How the items are linked:
σ: vuza->zugu, gegi->vafu, nuze->nipu, desa->namo, lato->note, rani->zupu, golu->zamu, zafe->bulu, lane->lile, pafi->dubi, tibi->bori, pagu->nimo, tiki->nuze, nudu->buka, mebu->fibo, teza->laza, nore->megi, fidi->fepo, nosi->sera, viti->piza, bori->mabu, lova->teza, nuki->pafi, rele->kuli, vifa->goni, nipu->rani, zeka->nive, zetu->tibi, ropo->mido, fese->tutu, zugu->pagu, neke->rube, kibe->peko, vove->dosi, figu->lane, mabe->gudu, baga->tetu, lepi->pevo, nufi->nuku, dosi->lepi, sera->deni, laza->puti, buka->gapi, gapi->zuto, segi->lova, zuto->desa, dumo->tagi, puti->vato, gotu->vifa, divi->zuru, peko->vesi, pizo->sopu, sagu->bifa, koga->rofi, kari->liko, pale->kari, zugi->luku, luku->zetu, vozo->kave, namo->kese, vini->sagu, fepo->nore, lilu->pela, rofi->divi, poso->noku, fote->sofa, liko->fote, zinu->ropo, zuru->rusi, tevu->bobi, kave->mabe, dubi->mebu, fepe->fota, lusu->rula, sisu->fidi, noku->viti, ropu->neke, zupu->zeke, vigi->poso, mago->zinu, pevo->tevu, vima->fese, kuli->figu, luvi->pazi, mido->gotu, tetu->nudu, goni->koga, deni->mago, vato->bene, kuna->sevo, bate->vini, faka->fini, vafu->fepe, vesi->lato, bifa->golu, mila->nufi, fini->deko, deko->lilu, gudu->zafe, sopu->zeka, pazi->tiki, nimo->segi, tagi->vove, fota->nosi, note->baga, lile->faka, nuku->pizo, sevo->tife, kese->bavo, nive->luvi, tutu->rivo, nuza->loko, zamu->lusu, loko->mila, bavo->vuza, fibo->bate, rube->zugi, piza->ramo, mabu->fuze, bulu->ropu, rusi->kuna, zeke->gegi, sofa->nuza, rula->vozo, megi->vigi, bene->rele, bobi->kibe, rivo->nuki, fuze->sisu
κ: vuza->gegi, gegi->bulu, nuze->vozo, desa->nipu, lato->pizo, rani->mabe, golu->baga, zafe->kese, lane->koga, pafi->pevo, tibi->teza, pagu->fepe, tiki->rula, nudu->luvi, mebu->bobi, teza->deni, nore->figu, fidi->rele, nosi->zugi, viti->deko, bori->laza, lova->sera, nuki->lepi, rele->gotu, vifa->fidi, nipu->kave, zeka->bifa, zetu->lova, ropo->mabu, fese->tagi, zugu->vafu, neke->zugu, kibe->mila, vove->kari, figu->goni, mabe->desa, baga->zeka, lepi->fote, nufi->fibo, dosi->liko, sera->luku, laza->mago, buka->pazi, gapi->tiki, segi->nosi, zuto->nuze, puti->zinu, gotu->sisu, divi->vigi, peko->nufi, pizo->vini, pela->sevo, sagu->lato, koga->nore, kari->fese, pale->vima, zugi->nimo, luku->segi, vozo->gapi, namo->rani, vini->vesi, fepo->kuli, lilu->kuna, rofi->megi, poso->faka, fote->rivo, tife->ramo, liko->tutu, zinu->bori, zuru->poso, tevu->nuza, kave->zuto, dubi->tevu, fepe->neke, lusu->nudu, sisu->bene, noku->fini, ropu->vuza, zupu->gudu, vigi->lile, mago->tibi, pevo->sofa, vima->dumo, kuli->vifa, luvi->zamu, mido->fuze, tetu->nive, goni->fepo, deni->zetu, vato->ropo, kuna->viti, bate->peko, faka->divi, vafu->ropu, vesi->nuku, bifa->note, mila->mebu, fini->zuru, deko->rusi, gudu->namo, sopu->sagu, pazi->lusu, nimo->fota, tagi->pale, fota->rube, note->sopu, lile->rofi, nuku->bate, sevo->piza, ramo->pela, kese->zupu, nive->golu, tutu->vove, nuza->pafi, zamu->tetu, loko->dubi, bavo->zeke, fibo->kibe, rube->pagu, piza->lilu, mabu->puti, bulu->bavo, rusi->noku, zeke->zafe, sofa->nuki, rula->buka, megi->lane, bene->mido, bobi->loko, rivo->dosi, fuze->vato
ε: vuza->fepe, gegi->neke, nuze->mabe, desa->zupu, lato->zeka, rani->zafe, golu->nudu, zafe->vuza, lane->divi, pafi->bobi, tibi->puti, pagu->nosi, tiki->kave, nudu->tiki, mebu->peko, teza->zinu, nore->lile, fidi->figu, nosi->zetu, viti->pela, bori->vato, lova->mago, nuki->tevu, rele->goni, vifa->nore, nipu->gudu, zeka->zamu, zetu->laza, ropo->sisu, fese->dosi, zugu->fota, neke->nimo, kibe->nuku, vove->fote, figu->rofi, mabe->kese, baga->luvi, lepi->nuza, nufi->vini, dosi->sofa, sera->tibi, laza->ropo, buka->nuze, gapi->nipu, segi->deni, zuto->rani, dumo->kari, puti->mido, gotu->fepo, divi->noku, peko->pizo, pizo->bifa, sagu->baga, koga->vigi, kari->rivo, pale->tutu, zugi->lova, luku->teza, vozo->desa, namo->zeke, vini->note, fepo->lane, lilu->tife, rofi->poso, poso->deko, fote->pafi, liko->nuki, zinu->fuze, zuru->viti, tevu->mila, kave->namo, dubi->kibe, fepe->zugi, lusu->gapi, sisu->kuli, noku->lilu, ropu->pagu, zupu->bulu, vigi->fini, mago->mabu, pevo->loko, vima->vove, kuli->koga, luvi->rula, mido->fidi, tetu->pazi, goni->megi, deni->bori, vato->gotu, kuna->ramo, bate->lato, faka->rusi, vafu->rube, vesi->sopu, bifa->tetu, mila->bate, fini->kuna, deko->sevo, gudu->bavo, sopu->golu, pazi->vozo, nimo->sera, tagi->liko, fota->luku, note->nive, lile->zuru, nuku->sagu, kese->gegi, nive->lusu, tutu->lepi, nuza->mebu, zamu->buka, loko->fibo, bavo->vafu, fibo->vesi, rube->segi, mabu->bene, bulu->zugu, rusi->piza, zeke->ropu, sofa->dubi, rula->zuto, megi->faka, bene->vifa, bobi->nufi, rivo->pevo, fuze->rele
ω: vuza->bulu, gegi->bavo, nuze->gapi, desa->kave, lato->vini, rani->desa, golu->zeka, zafe->zupu, lane->nore, pafi->sofa, tibi->deni, pagu->neke, tiki->buka, nudu->zamu, mebu->loko, teza->zetu, nore->goni, fidi->gotu, nosi->nimo, viti->rusi, bori->mago, lova->luku, nuki->fote, rele->sisu, vifa->rele, nipu->zuto, zeka->note, zetu->sera, ropo->puti, fese->pale, zugu->ropu, neke->vafu, kibe->mebu, vove->fese, figu->fepo, mabe->nipu, baga->bifa, lepi->rivo, nufi->kibe, dosi->tutu, sera->segi, laza->tibi, buka->lusu, gapi->rula, segi->zugi, zuto->vozo, puti->bori, gotu->bene, divi->lile, peko->fibo, pizo->vesi, pela->piza, sagu->pizo, koga->figu, kari->tagi, pale->dumo, zugi->fota, luku->nosi, vozo->tiki, namo->mabe, vini->nuku, fepo->vifa, lilu->viti, rofi->lane, poso->divi, fote->dosi, tife->pela, liko->vove, zinu->laza, zuru->faka, tevu->pafi, kave->nuze, dubi->nuza, fepe->zugu, lusu->luvi, sisu->mido, noku->zuru, ropu->gegi, zupu->namo, vigi->rofi, mago->teza, pevo->nuki, kuli->fidi, luvi->tetu, mido->vato, tetu->golu, goni->kuli, deni->lova, vato->mabu, kuna->deko, bate->nufi, faka->vigi, vafu->vuza, vesi->bate, bifa->sopu, mila->bobi, fini->poso, deko->noku, gudu->rani, sopu->lato, pazi->nudu, nimo->rube, tagi->vima, fota->pagu, note->sagu, lile->megi, nuku->peko, sevo->lilu, ramo->sevo, kese->gudu, nive->baga, tutu->kari, nuza->pevo, zamu->nive, loko->tevu, bavo->zafe, fibo->mila, rube->fepe, piza->kuna, mabu->zinu, bulu->zeke, rusi->fini, zeke->kese, sofa->lepi, rula->pazi, megi->koga, bene->fuze, bobi->dubi, rivo->liko, fuze->ropo
χ: vuza->ropu, gegi->vuza, nuze->zuto, desa->mabe, lato->sagu, rani->namo, golu->nive, zafe->zeke, lane->megi, pafi->nuza, tibi->mago, pagu->rube, tiki->gapi, nudu->lusu, mebu->mila, teza->tibi, nore->koga, fidi->vifa, nosi->segi, viti->kuna, bori->zinu, lova->zetu, nuki->sofa, rele->fidi, vifa->kuli, nipu->desa, zeka->baga, zetu->deni, ropo->vato, fese->kari, zugu->neke, neke->fepe, kibe->fibo, vove->tutu, figu->nore, mabe->rani, baga->golu, lepi->nuki, nufi->peko, dosi->rivo, sera->lova, laza->bori, buka->rula, gapi->vozo, segi->luku, zuto->kave, dumo->vima, puti->mabu, gotu->rele, divi->faka, peko->bate, pizo->lato, pela->ramo, sagu->sopu, koga->lane, kari->vove, pale->tagi, zugi->nosi, luku->sera, vozo->nuze, namo->gudu, vini->pizo, fepo->goni, lilu->piza, rofi->lile, poso->zuru, fote->lepi, liko->dosi, zinu->puti, zuru->fini, tevu->dubi, kave->nipu, dubi->loko, fepe->pagu, lusu->pazi, sisu->gotu, noku->rusi, ropu->vafu, zupu->kese, vigi->divi, mago->laza, pevo->pafi, vima->pale, kuli->fepo, luvi->nudu, mido->bene, tetu->zamu, goni->figu, deni->teza, vato->fuze, kuna->lilu, bate->nuku, faka->poso, vafu->zugu, vesi->vini, bifa->zeka, mila->kibe, fini->noku, deko->viti, gudu->zupu, sopu->note, pazi->buka, nimo->zugi, tagi->fese, fota->nimo, note->bifa, lile->vigi, nuku->vesi, sevo->pela, ramo->tife, kese->zafe, nive->tetu, tutu->liko, nuza->tevu, zamu->luvi, loko->bobi, bavo->bulu, fibo->nufi, rube->fota, piza->sevo, mabu->ropo, bulu->gegi, rusi->deko, zeke->bavo, sofa->pevo, rula->tiki, megi->rofi, bene->sisu, bobi->mebu, rivo->fote, fuze->mido

The rows follow the links: the fewer symbols apart two items are, the more alike their rows tend to be.

Rows with their items:
16;29;-40;28;12;14;12;98;26;6;35;35;-13;-16;-57;47;68;43;2;-108;-60;-14;26;39;-14;-114;49;-39;68;16;-49;5;-11;14;-10;7;37;-46;18;3;34;40;1;-38;34;21;29;-54;26;-128;80;-27;46;-43;-47;-27;-5;-53;12;31;40 -> vigi
98;-28;43;-10;-46;48;15;94;26;-10;15;-26;-37;-67;-34;5;-42;-63;-32;-111;-29;-42;43;14;7;-9;16;-68;40;24;-60;39;-56;-1;18;-45;-2;-17;20;-3;60;37;11;-35;34;-102;50;38;76;-52;35;49;-32;-67;-17;-12;18;-3;-63;22;-26 -> luku
73;-2;7;8;-24;39;17;112;29;0;29;3;-32;-51;-53;28;11;-17;-20;-130;-53;-36;42;30;-6;-67;37;-69;63;23;-68;27;-43;6;8;-23;19;-37;24;-1;56;45;7;-42;40;-55;47;-6;64;-101;67;16;5;-65;-38;-23;6;-31;-34;32;6 -> ropo
10;34;-44;29;18;9;13;93;25;9;34;39;-12;-11;-59;48;74;51;4;-101;-60;-9;21;39;-16;-118;50;-34;66;14;-45;2;-10;13;-13;11;40;-45;19;5;28;37;-2;-36;30;32;26;-60;22;-126;80;-35;50;-36;-49;-25;-9;-54;22;29;42 -> poso
0;37;-48;31;19;7;12;84;22;8;33;42;-8;-4;-58;47;79;58;7;-94;-60;-6;20;39;-17;-119;52;-30;63;11;-40;-2;-5;14;-13;16;43;-48;16;6;25;33;-3;-33;29;42;23;-64;17;-125;79;-38;56;-32;-50;-25;-12;-56;26;31;47 -> noku
-98;29;-45;11;48;-48;-13;-92;-21;10;-15;27;36;68;32;-7;44;65;32;110;28;42;-43;-14;-7;7;-14;68;-38;-22;61;-38;56;1;-19;45;4;17;-22;5;-60;-36;-11;35;-32;104;-50;-38;-74;49;-34;-50;33;67;16;10;-19;1;66;-21;24 -> tagi
40;-50;66;-40;-41;13;-6;-50;-12;-13;-28;-53;-6;-22;42;-46;-97;-87;-18;49;47;-10;-2;-33;20;119;-44;3;-50;-2;17;18;-17;-16;21;-32;-43;39;-7;-7;0;-22;7;23;-17;-84;-2;81;17;108;-64;58;-68;6;44;22;17;55;-51;-22;-56 -> zuto
-88;16;-28;1;39;-45;-15;-107;-27;5;-23;12;36;63;44;-19;20;42;26;125;41;40;-44;-22;-3;37;-26;68;-54;-24;67;-33;50;-4;-13;35;-10;26;-24;4;-61;-43;-8;40;-36;82;-50;-17;-74;80;-53;-34;14;69;28;17;-13;18;52;-26;10 -> nuki
66;3;3;11;-21;37;14;115;29;0;31;6;-30;-48;-54;31;16;-10;-17;-130;-55;-34;43;32;-6;-75;39;-64;65;22;-66;23;-39;9;5;-22;21;-37;23;0;55;46;5;-45;38;-46;47;-13;59;-107;68;10;9;-64;-40;-22;6;-34;-29;31;10 -> fuze
-2;39;-50;31;22;5;11;83;21;10;34;43;-8;-2;-56;46;81;60;4;-93;-60;-7;19;38;-19;-121;49;-29;64;13;-39;-3;-2;12;-15;16;41;-45;13;7;23;36;-4;-34;27;43;20;-65;13;-126;78;-41;57;-31;-49;-27;-11;-55;27;30;48 -> rusi
-69;0;-4;-10;20;-37;-15;-114;-29;1;-28;-5;31;52;55;-32;-14;12;18;132;55;36;-41;-31;5;71;-38;64;-64;-20;67;-27;42;-9;-5;23;-20;39;-23;-1;-56;-48;-5;46;-39;50;-46;9;-61;106;-68;-10;-9;65;38;21;-6;34;30;-32;-9 -> kibe
-82;10;-20;-2;31;-44;-16;-109;-28;5;-25;6;33;59;48;-22;8;32;23;130;47;37;-47;-26;0;51;-31;69;-58;-25;67;-32;50;-4;-12;34;-14;32;-25;1;-58;-43;-6;43;-38;73;-52;-7;-70;89;-58;-27;7;69;32;18;-10;23;46;-30;4 -> nuza
-21;43;-59;35;28;-4;10;70;18;13;31;49;-1;9;-51;48;91;72;13;-73;-56;0;12;38;-22;-121;49;-18;58;7;-31;-9;6;15;-15;24;42;-42;13;7;15;31;-3;-27;24;61;13;-76;0;-119;75;-49;61;-19;-45;-24;-14;-53;40;27;52 -> sevo
-9;40;-52;33;24;2;11;83;19;11;33;43;-6;-1;-56;48;83;63;9;-88;-59;-5;18;38;-18;-119;48;-25;63;11;-38;-5;-1;14;-15;17;42;-47;16;8;22;37;-2;-34;26;46;20;-68;12;-125;77;-41;57;-29;-48;-27;-12;-55;32;30;49 -> deko
-9;-33;45;-31;-14;-11;-13;-92;-24;-7;-34;-38;12;11;58;-47;-73;-51;-3;102;59;10;-22;-39;17;115;-49;35;-65;-13;44;-2;10;-14;12;-10;-40;47;-17;-5;-30;-38;2;35;-30;-31;-27;58;-23;127;-80;33;-51;36;49;25;9;54;-21;-32;-43 -> zamu
-83;12;-20;-2;33;-45;-16;-111;-28;5;-23;8;35;58;47;-23;9;35;25;127;45;39;-45;-26;0;49;-29;69;-56;-22;67;-34;50;-5;-11;35;-12;32;-25;2;-59;-44;-10;44;-36;74;-50;-8;-69;85;-56;-27;8;70;32;18;-11;23;48;-30;6 -> pafi
-18;-28;36;-29;-9;-15;-15;-100;-26;-8;-33;-32;14;19;58;-46;-64;-40;0;112;62;17;-27;-39;15;111;-49;41;-68;-17;51;-5;17;-13;8;-5;-37;47;-21;-5;-35;-41;1;39;-34;-14;-32;51;-30;126;-81;29;-45;45;50;24;6;51;-13;-32;-37 -> golu
42;-50;69;-37;-43;16;-7;-45;-13;-15;-27;-54;-7;-27;43;-45;-96;-88;-19;45;46;-12;0;-33;23;116;-43;0;-47;-1;13;18;-19;-13;23;-35;-42;39;-7;-10;5;-19;7;19;-16;-88;0;81;20;106;-63;62;-70;3;42;21;20;53;-55;-21;-60 -> kave
81;-11;18;2;-30;43;14;111;29;-4;26;-5;-35;-56;-48;23;-5;-31;-25;-129;-47;-38;44;26;0;-53;31;-68;59;23;-67;31;-47;4;10;-33;14;-32;25;-3;58;45;7;-44;37;-71;50;7;69;-89;59;26;-4;-67;-32;-18;11;-24;-42;31;-3 -> bori
80;-54;76;-36;-56;35;2;7;1;-15;-13;-55;-22;-50;17;-34;-99;-98;-30;-14;24;-29;21;-19;20;89;-28;-31;-21;10;-14;33;-39;-12;27;-49;-35;23;3;-10;29;1;9;-1;2;-114;23;83;48;60;-36;71;-69;-29;24;12;23;41;-75;-9;-57 -> zafe
35;22;-23;23;0;23;16;107;27;5;34;27;-21;-28;-60;41;48;26;-6;-123;-59;-22;34;37;-14;-105;46;-50;67;19;-58;12;-24;11;-4;-5;34;-46;21;4;43;44;3;-41;38;-3;39;-40;40;-125;79;-14;33;-50;-48;-28;-2;-46;-3;33;30 -> figu
10;34;-42;30;16;11;13;93;25;10;34;37;-14;-13;-57;47;71;49;3;-104;-61;-10;23;39;-15;-118;48;-38;65;14;-47;2;-10;13;-10;9;39;-45;18;4;30;38;-1;-35;31;26;27;-58;23;-127;81;-33;48;-40;-49;-28;-8;-53;19;31;43 -> faka
-80;10;-17;-4;30;-42;-15;-110;-30;5;-26;4;34;59;48;-23;4;30;22;128;48;39;-43;-26;1;54;-31;67;-56;-23;66;-30;48;-7;-10;31;-11;31;-24;2;-59;-46;-10;44;-39;67;-50;-7;-69;91;-60;-25;6;67;30;18;-10;24;42;-30;4 -> tevu
78;-7;14;7;-28;39;18;113;28;-3;25;0;-33;-55;-52;26;2;-24;-22;-131;-50;-37;43;28;-1;-59;33;-68;61;24;-67;27;-44;5;9;-27;17;-34;24;-1;58;45;9;-44;38;-62;48;1;67;-95;63;22;0;-67;-37;-19;9;-29;-40;29;1 -> puti

Each walk starts at a row. The symbols on each line, taken left to right, move it on to the next item.
Answer with the item's row; about right is enough.
---
98;-25;40;-9;-46;48;12;98;26;-9;16;-23;-37;-65;-34;7;-38;-60;-31;-116;-31;-41;46;16;5;-16;16;-69;43;24;-62;36;-53;0;17;-45;-1;-21;23;-7;60;39;9;-38;35;-98;50;33;78;-56;38;47;-30;-67;-19;-11;16;-6;-62;22;-20
χ χ κ κ κ ε: 91;-19;29;-2;-38;47;14;106;27;-5;22;-14;-36;-64;-43;18;-20;-47;-27;-124;-39;-41;43;23;3;-34;24;-69;51;24;-66;34;-54;3;14;-38;7;-25;23;-3;62;42;8;-41;36;-87;49;19;74;-75;49;36;-17;-70;-25;-16;14;-13;-55;27;-12
ε κ κ χ ε ε κ: 59;8;-6;14;-13;31;17;112;28;0;31;15;-29;-45;-59;34;28;1;-16;-130;-56;-31;40;36;-8;-84;44;-61;68;20;-63;21;-37;9;2;-17;25;-42;25;0;52;46;4;-44;39;-36;44;-21;57;-115;76;3;16;-61;-42;-22;2;-37;-23;34;17
---
17;-42;58;-35;-28;2;-9;-73;-19;-11;-30;-48;3;-6;52;-47;-88;-69;-11;78;57;0;-13;-37;19;119;-47;19;-59;-8;31;10;-5;-14;16;-22;-42;45;-14;-7;-15;-32;4;28;-24;-60;-13;73;-3;119;-75;48;-61;21;47;27;13;55;-39;-28;-53
κ ω ω ε σ χ ε σ: 68;-53;73;-36;-50;30;-1;-11;-4;-15;-19;-56;-19;-43;28;-38;-101;-97;-27;6;32;-23;14;-25;21;102;-33;-23;-30;5;-7;30;-34;-13;27;-45;-39;28;0;-11;21;-6;9;5;-3;-107;17;84;40;78;-47;71;-72;-19;31;17;23;47;-70;-12;-57
σ κ κ ε ε: 98;-46;66;-25;-56;46;7;53;15;-14;0;-48;-33;-65;-6;-16;-79;-92;-34;-66;-2;-38;34;-5;17;48;-7;-53;9;17;-42;39;-52;-8;25;-52;-22;3;14;-7;47;20;11;-19;20;-122;40;67;69;9;-2;68;-58;-53;6;3;23;22;-79;8;-46
---
84;-53;76;-34;-56;36;1;13;2;-15;-13;-55;-25;-51;17;-32;-96;-100;-29;-22;21;-31;21;-18;19;85;-25;-35;-17;11;-20;36;-43;-12;25;-49;-33;20;5;-10;30;4;10;-3;4;-119;24;82;52;55;-32;72;-68;-33;23;12;23;40;-75;-6;-57
κ χ ω σ κ σ χ: 93;-50;70;-31;-59;42;4;35;8;-15;-6;-50;-28;-60;2;-23;-89;-96;-31;-49;10;-36;29;-10;18;65;-14;-47;-2;15;-33;38;-48;-10;25;-51;-28;10;13;-9;42;13;11;-13;14;-123;33;74;65;29;-14;70;-64;-45;16;7;24;29;-77;2;-50
κ χ χ χ χ ε: 100;-38;58;-20;-52;47;12;75;17;-13;10;-37;-37;-69;-19;-4;-63;-79;-34;-93;-17;-42;41;5;11;20;3;-64;26;19;-53;40;-56;-4;24;-49;-12;-6;17;-7;55;30;11;-29;27;-113;47;55;73;-24;16;59;-45;-63;-7;-6;20;10;-72;15;-37
---
14;32;-40;30;13;14;12;96;26;8;37;37;-14;-13;-59;48;69;48;-1;-105;-60;-12;24;40;-15;-117;50;-38;67;16;-48;3;-13;14;-11;10;38;-45;19;5;29;40;-1;-36;32;25;29;-58;25;-128;81;-32;48;-40;-47;-26;-9;-52;16;32;40
ε ω κ χ ε χ ω σ κ: -9;41;-56;35;27;1;10;78;19;12;32;47;-6;3;-54;48;86;67;8;-84;-55;-3;15;38;-17;-121;48;-22;60;8;-35;-5;0;15;-17;19;40;-46;13;7;17;32;-4;-31;25;51;17;-70;7;-122;76;-47;59;-23;-49;-24;-13;-54;35;30;49
ω σ ω ω σ ω σ: -14;43;-56;34;28;-1;10;75;19;9;32;46;-3;4;-55;48;87;69;11;-84;-55;-2;13;38;-21;-122;47;-21;60;10;-33;-7;4;17;-16;21;42;-45;14;7;15;30;-4;-30;25;58;15;-69;4;-121;76;-48;61;-22;-48;-25;-14;-54;39;28;50
---
-57;-10;8;-15;13;-32;-14;-114;-30;-1;-34;-14;26;43;58;-36;-30;-3;13;129;58;29;-38;-36;9;87;-43;58;-68;-21;63;-18;35;-10;0;15;-26;42;-25;0;-52;-47;-4;45;-40;31;-44;24;-55;116;-75;-1;-19;62;44;23;-4;39;19;-33;-17
ε κ κ χ ε ε κ: -12;-32;38;-30;-13;-11;-11;-96;-25;-8;-34;-37;14;15;58;-47;-71;-48;-3;107;60;13;-25;-40;15;114;-49;38;-67;-14;48;-3;12;-12;12;-8;-38;46;-19;-6;-30;-38;0;37;-31;-25;-28;57;-26;128;-80;30;-48;40;47;25;9;52;-18;-32;-42
κ ε ω ω σ: -1;-38;49;-32;-21;-6;-13;-87;-22;-10;-34;-42;10;6;56;-46;-78;-58;-7;95;60;7;-20;-39;18;118;-50;30;-65;-12;40;2;5;-14;14;-15;-41;47;-16;-6;-24;-36;1;35;-30;-39;-21;65;-15;126;-79;39;-55;31;49;26;10;54;-28;-31;-47
---
99;-40;58;-22;-55;45;13;69;17;-13;6;-39;-35;-68;-18;-8;-67;-82;-33;-89;-15;-41;40;3;12;27;1;-62;22;19;-51;39;-55;-5;24;-50;-13;-5;17;-8;56;27;12;-26;27;-117;47;59;73;-19;14;61;-49;-60;-4;-3;22;12;-74;12;-38
χ σ σ χ χ κ: 94;-23;39;-8;-45;47;16;100;25;-8;19;-20;-37;-67;-37;9;-33;-55;-29;-119;-34;-42;45;18;6;-18;18;-70;45;26;-65;36;-54;1;18;-43;1;-22;23;-4;60;39;8;-39;34;-96;51;32;75;-60;40;44;-27;-69;-21;-14;17;-7;-60;24;-20
σ ε χ χ χ ε σ: 50;12;-13;19;-9;29;15;109;27;3;32;17;-26;-37;-59;38;37;10;-11;-127;-59;-28;38;35;-11;-93;44;-57;69;21;-60;19;-32;10;-1;-14;29;-44;23;1;49;46;4;-45;37;-25;42;-28;51;-120;74;-3;24;-58;-44;-24;-1;-42;-16;32;22
---
61;6;-4;13;-17;34;16;114;28;-1;31;12;-30;-46;-58;35;24;-3;-17;-130;-56;-33;40;33;-5;-81;43;-61;66;22;-65;21;-39;9;4;-19;24;-41;24;0;54;46;5;-45;38;-38;45;-17;56;-112;73;4;16;-64;-40;-25;4;-36;-23;32;15
σ χ χ ω κ κ ε: 46;17;-20;21;-5;27;16;111;26;3;34;22;-22;-36;-60;41;43;18;-8;-127;-59;-26;36;37;-11;-98;47;-54;69;21;-60;16;-29;11;-1;-10;31;-43;24;3;48;45;4;-44;38;-15;39;-33;48;-123;78;-9;29;-55;-45;-26;-2;-45;-6;33;25
σ χ ε κ σ χ ε ω: 2;36;-47;33;19;8;13;88;23;10;33;40;-10;-7;-56;49;75;56;4;-97;-60;-8;21;39;-17;-120;51;-30;64;12;-41;-1;-6;13;-12;13;39;-47;18;7;26;37;-3;-34;29;37;22;-63;18;-127;82;-38;53;-34;-48;-26;-10;-54;25;29;47
